Below are the code and all the weights of a small trained network. Each question names an input and a class and asks about switching units off, where a switched-off unit gives its printed mean instead of its output.

import numpy as np


def w(rows, s, z=0):
    codes = np.array(rows[::2]) - 128.0
    scale = np.full(codes.shape[1], s)
    scale[-1] = z or s
    return codes * scale


def f(y):
    return y / 2 * (1 + np.tanh(0.7978845608 * (y + 0.044715 * y**3)))


def log_softmax(a):
    a = a - a.max(-1, keepdims=True)
    return a - np.log(np.exp(a).sum(-1, keepdims=True))


def net(x, mask):
    res = np.array(x, float).reshape(1, 6) / 4 @ E
    y = f(res @ A[0][:, :-1].T + A[0][:, -1])
    res = res + np.where(mask, y, B[0][:, -1]) @ B[0][:, :-1]
    return log_softmax(res[-1] @ U[:, :-1].T + U[:, -1])


A, B = {}, {}
E = w([
[128,112,151,138],'x0',
[3,113,178,133],'x1',
[139,136,30,181],'x2',
[102,86,100,227],'x3',
[231,35,154,131],'x4',
[106,30,66,46],'x5',
],0.0074)
A[0] = w([
[91,66,89,96,186],'N0',
[156,118,121,80,109],'N1',
[180,46,108,103,150],'N2',
[100,130,81,133,141],'N3',
[110,171,143,85,112],'N4',
[165,218,138,37,141],'N5',
[142,72,226,126,253],'N6',
[190,45,146,110,212],'N7',
[38,113,58,70,203],'N8',
[177,12,123,146,183],'N9',
[175,177,100,219,164],'N10',
[126,107,165,162,179],'N11',
[175,44,132,96,176],'N12',
[133,41,223,102,243],'N13',
[151,179,43,198,111],'N14',
[76,112,214,156,254],'N15',
[53,106,115,106,241],'N16',
[78,223,171,118,148],'N17',
],0.011,0.0037)
B[0] = w([
[65,131,156,76,201],'N0',
[129,120,116,112,158],'N1',
[110,186,77,76,224],'N2',
[75,87,113,108,153],'N3',
[142,99,165,76,157],'N4',
[190,118,208,120,213],'N5',
[139,254,113,142,241],'N6',
[151,178,92,111,249],'N7',
[67,80,169,119,231],'N8',
[162,188,120,85,250],'N9',
[110,86,82,180,227],'N10',
[125,180,128,147,164],'N11',
[163,180,55,48,230],'N12',
[123,242,104,151,254],'N13',
[84,88,96,163,208],'N14',
[116,154,161,185,237],'N15',
[70,112,186,127,212],'N16',
[158,100,141,145,223],'N17',
],0.0096,0.0072)
U = w([
[95,187,164,123,112],'0',
[47,61,160,63,156],'1',
[104,160,145,72,3],'2',
[103,126,185,164,201],'3',
[234,134,254,95,196],'4',
[103,118,67,195,180],'5',
[172,160,64,23,79],'6',
[149,162,154,199,36],'7',
],0.011,0.0026)

Each question gives the input, the list of numbers given to net, and the class t.
The units are the neurons (one row each of A and B). Each row of codes is followed by its name. A weight is (code - 128) times the scale printed after its matrix; where a second scale follows, it is the last column's (A, B and U).
mask holds one flag per neuron, in row order. A switched-off neuron (its flag False) gives its mean, the last column of its row in B, instead of its output. The means were averaged over made-up inputs and are rounded, as every weight is.
A unit's drop is (log p(t) with every unit on - log p(t) with that unit switched off) / (log p(t) with every unit on - log p(t) with every unit switched off).
The circuit of an input: a set's keep is (log p(t) with only the set's units on - log p(t) with every unit switched off) / (log p(t) with every unit on - log p(t) with every unit switched off). Starting from the 12 units with the biggest drops (on a tie, the unit counted first), units are removed one at a time, each time the one whose removal leaves the highest keep (on an exact tie, the one counted first), for as long as the keep stays at least 0.8.
units of the circuit, in order: the units of the circuit, biggest drop first
unit that matters most: the unit with the biggest drop
top k neurons: the k neurons with the biggest drops, biggest first
drop when u is switched off: that unit's drop, to one decimal
input [-2,3,-3,-2,-1,5], class 1: units of the circuit, in order	(N8; N16)
input [3,-1,8,-7,3,-8], class 5: units of the circuit, in order	(N10; N14)
input [7,-5,4,2,4,-3], class 5: units of the circuit, in order	(N10)
input [6,-7,-4,-8,7,-6], class 6: units of the circuit, in order	(N12; N7)
input [-1,0,5,-3,-8,-4], class 5: units of the circuit, in order	(N14; N10)
input [-6,0,-8,7,3,1], class 6: top 3 neurons	(N12; N8; N9)
input [-6,-4,3,-4,-8,0], class 4: units of the circuit, in order	(N5; N2)
input [7,7,-4,8,0,4], class 0: units of the circuit, in order	(N13; N6)
input [-8,-2,1,8,6,-2], class 6: units of the circuit, in order	(N9; N15)
input [-8,-6,2,-3,-5,-7], class 4: top 4 neurons	(N5; N13; N17; N4)
input [3,0,-8,6,8,-5], class 6: top 3 neurons	(N12; N9; N7)
input [-5,-7,-4,2,-6,2], class 3: top 2 neurons	(N12; N9)
input [-4,4,0,7,2,5], class 1: top 4 neurons	(N8; N0; N16; N6)
input [5,6,-8,2,8,5], class 6: unit that matters most	N12
input [-2,-1,-4,0,-7,-3], class 3: top 3 neurons	(N9; N12; N7)
input [-7,-4,-7,7,-4,1], class 3: top 2 neurons	(N12; N2)
input [-1,8,8,-3,-3,-5], class 5: top 2 neurons	(N5; N0)
input [6,4,-7,2,8,-3], class 0: top 3 neurons	(N15; N13; N6)
input [-3,3,-7,-1,6,-5], class 7: drop when N0 is switched off	0.2
input [-5,2,-4,1,-1,-8], class 7: drop when N9 is switched off	0.1
input [-7,-8,6,-8,-7,3], class 4: drop when N5 is switched off	0.7
input [-2,3,-3,7,-6,-8], class 3: unit that matters most	N13
